Below is a small trained network, with its code and all its weights. Each question gives an input and a class and asks what happens when units are switched off, that is, made to give their printed mean instead of their output.

import numpy as np


def w(rows, s, z=0):
    codes = np.array(rows[::2]) - 128.0
    scale = np.full(codes.shape[1], s)
    scale[-1] = z or s
    return codes * scale


def f(y):
    return np.maximum(y, 0)


def log_softmax(a):
    a = a - a.max(-1, keepdims=True)
    return a - np.log(np.exp(a).sum(-1, keepdims=True))


def net(x, mask):
    res = np.array(x, float).reshape(1, 8) / 4 @ E
    y = f(res @ A[0][:, :-1].T + A[0][:, -1])
    res = res + np.where(mask, y, B[0][:, -1]) @ B[0][:, :-1]
    return log_softmax(res[-1] @ U[:, :-1].T + U[:, -1])


A, B = {}, {}
E = w([
[132,136,123,127,125,132,130],'x0',
[128,52,62,226,113,216,128],'x1',
[133,128,116,134,120,112,128],'x2',
[136,130,111,136,116,108,129],'x3',
[72,161,90,164,230,89,2],'x4',
[15,167,56,134,175,102,253],'x5',
[120,131,134,126,125,135,125],'x6',
[132,116,123,126,128,118,130],'x7',
],0.0098)
A[0] = w([
[97,131,102,154,153,128,48,78],'N0',
[103,190,130,76,198,71,127,85],'N1',
[179,65,140,140,81,193,142,113],'N2',
[184,158,145,119,134,112,205,47],'N3',
[163,172,185,51,87,92,128,10],'N4',
[157,174,193,2,92,55,134,161],'N5',
[142,151,164,91,76,113,217,2],'N6',
[129,176,156,158,92,122,184,117],'N7',
[187,112,236,128,113,80,12,27],'N8',
[130,146,116,200,195,136,38,24],'N9',
[203,102,112,150,93,198,84,117],'N10',
[177,94,159,125,47,168,128,121],'N11',
[129,117,113,80,117,123,120,113],'N12',
[162,94,138,144,56,205,147,126],'N13',
[102,120,117,187,162,124,61,147],'N14',
[44,110,90,162,129,137,243,32],'N15',
[54,202,96,113,230,46,127,96],'N16',
[145,111,147,168,79,158,151,107],'N17',
],0.0084,0.0085)
B[0] = w([
[152,93,111,72,100,172,172,183],'N0',
[88,116,154,180,151,112,85,200],'N1',
[107,108,192,151,136,96,133,211],'N2',
[108,148,53,122,153,126,145,154],'N3',
[189,70,204,109,63,173,130,166],'N4',
[160,122,69,45,122,188,188,254],'N5',
[87,165,37,99,254,154,134,169],'N6',
[157,130,92,136,114,143,130,169],'N7',
[118,164,19,84,186,164,159,225],'N8',
[198,83,138,49,46,199,182,188],'N9',
[102,132,196,125,96,101,123,209],'N10',
[91,151,183,149,144,89,117,214],'N11',
[126,123,123,138,122,128,147,137],'N12',
[101,86,192,150,128,97,107,218],'N13',
[158,159,68,76,148,175,180,209],'N14',
[199,109,108,34,71,183,185,213],'N15',
[60,148,159,192,157,76,100,249],'N16',
[124,120,170,146,135,125,110,175],'N17',
],0.009,0.0099)
U = w([
[190,117,152,107,36,153,136,254],'0',
[129,180,57,115,187,140,129,113],'1',
[63,158,200,216,152,2,46,7],'2',
],0.0089,0.00098)

Each question gives the input, the list of numbers given to net, and the class t.
The units are the neurons (one row each of A and B). Each row of codes is followed by its name. A weight is (code - 128) times the scale printed after its matrix; where a second scale follows, it is the last column's (A, B and U).
mask holds one flag per neuron, in row order. A switched-off neuron (its flag False) gives its mean, the last column of its row in B, instead of its output. The means were averaged over made-up inputs and are rounded, as every weight is.
A unit's drop is (log p(t) with every unit on - log p(t) with that unit switched off) / (log p(t) with every unit on - log p(t) with every unit switched off).
The circuit of an input: a set's keep is (log p(t) with only the set's units on - log p(t) with every unit switched off) / (log p(t) with every unit on - log p(t) with every unit switched off). Starting from the 12 units with the biggest drops (on a tie, the unit counted first), units are removed one at a time, each time the one whose removal leaves the highest keep (on an exact tie, the one counted first), for as long as the keep stays at least 0.8.
units of the circuit, in order: the units of the circuit, biggest drop first
unit that matters most: the unit with the biggest drop
top k neurons: the k neurons with the biggest drops, biggest first
drop when u is switched off: that unit's drop, to one decimal
input [-2,0,-5,-8,-8,2,2,-2], class 1: units of the circuit, in order -> [N6]
input [0,-1,-2,7,2,4,3,8], class 2: units of the circuit, in order -> [N5 N16]
input [-7,4,6,-8,0,8,0,5], class 0: top 3 neurons -> [N15 N8 N6]
input [3,1,-5,6,-1,8,-7,-8], class 0: top 2 neurons -> [N15 N8]
input [-8,-8,3,-4,3,1,2,3], class 2: top 4 neurons -> [N16 N1 N15 N14]
input [4,3,3,-3,-2,4,-4,-8], class 0: units of the circuit, in order -> [N8 N15]
input [-5,-8,4,-2,1,-3,4,-3], class 1: top 3 neurons -> [N8 N9 N15]
input [-2,-3,1,6,-4,2,4,7], class 1: top 2 neurons -> [N6 N9]
input [-8,-6,-2,-8,-8,1,8,-1], class 1: top 2 neurons -> [N6 N3]
input [8,2,-2,2,8,-6,-8,7], class 0: top 2 neurons -> [N9 N0]
input [2,0,7,2,7,6,-2,6], class 2: top 2 neurons -> [N16 N5]
input [-2,7,4,1,8,-6,-6,-6], class 0: drop when N8 is switched off -> 0.0
input [-7,-6,7,-1,2,-3,7,-5], class 1: drop when N15 is switched off -> 0.1
input [1,8,-5,-1,5,-2,7,4], class 0: unit that matters most -> N9
input [3,-6,4,-6,8,7,-8,4], class 2: drop when N16 is switched off -> 0.6
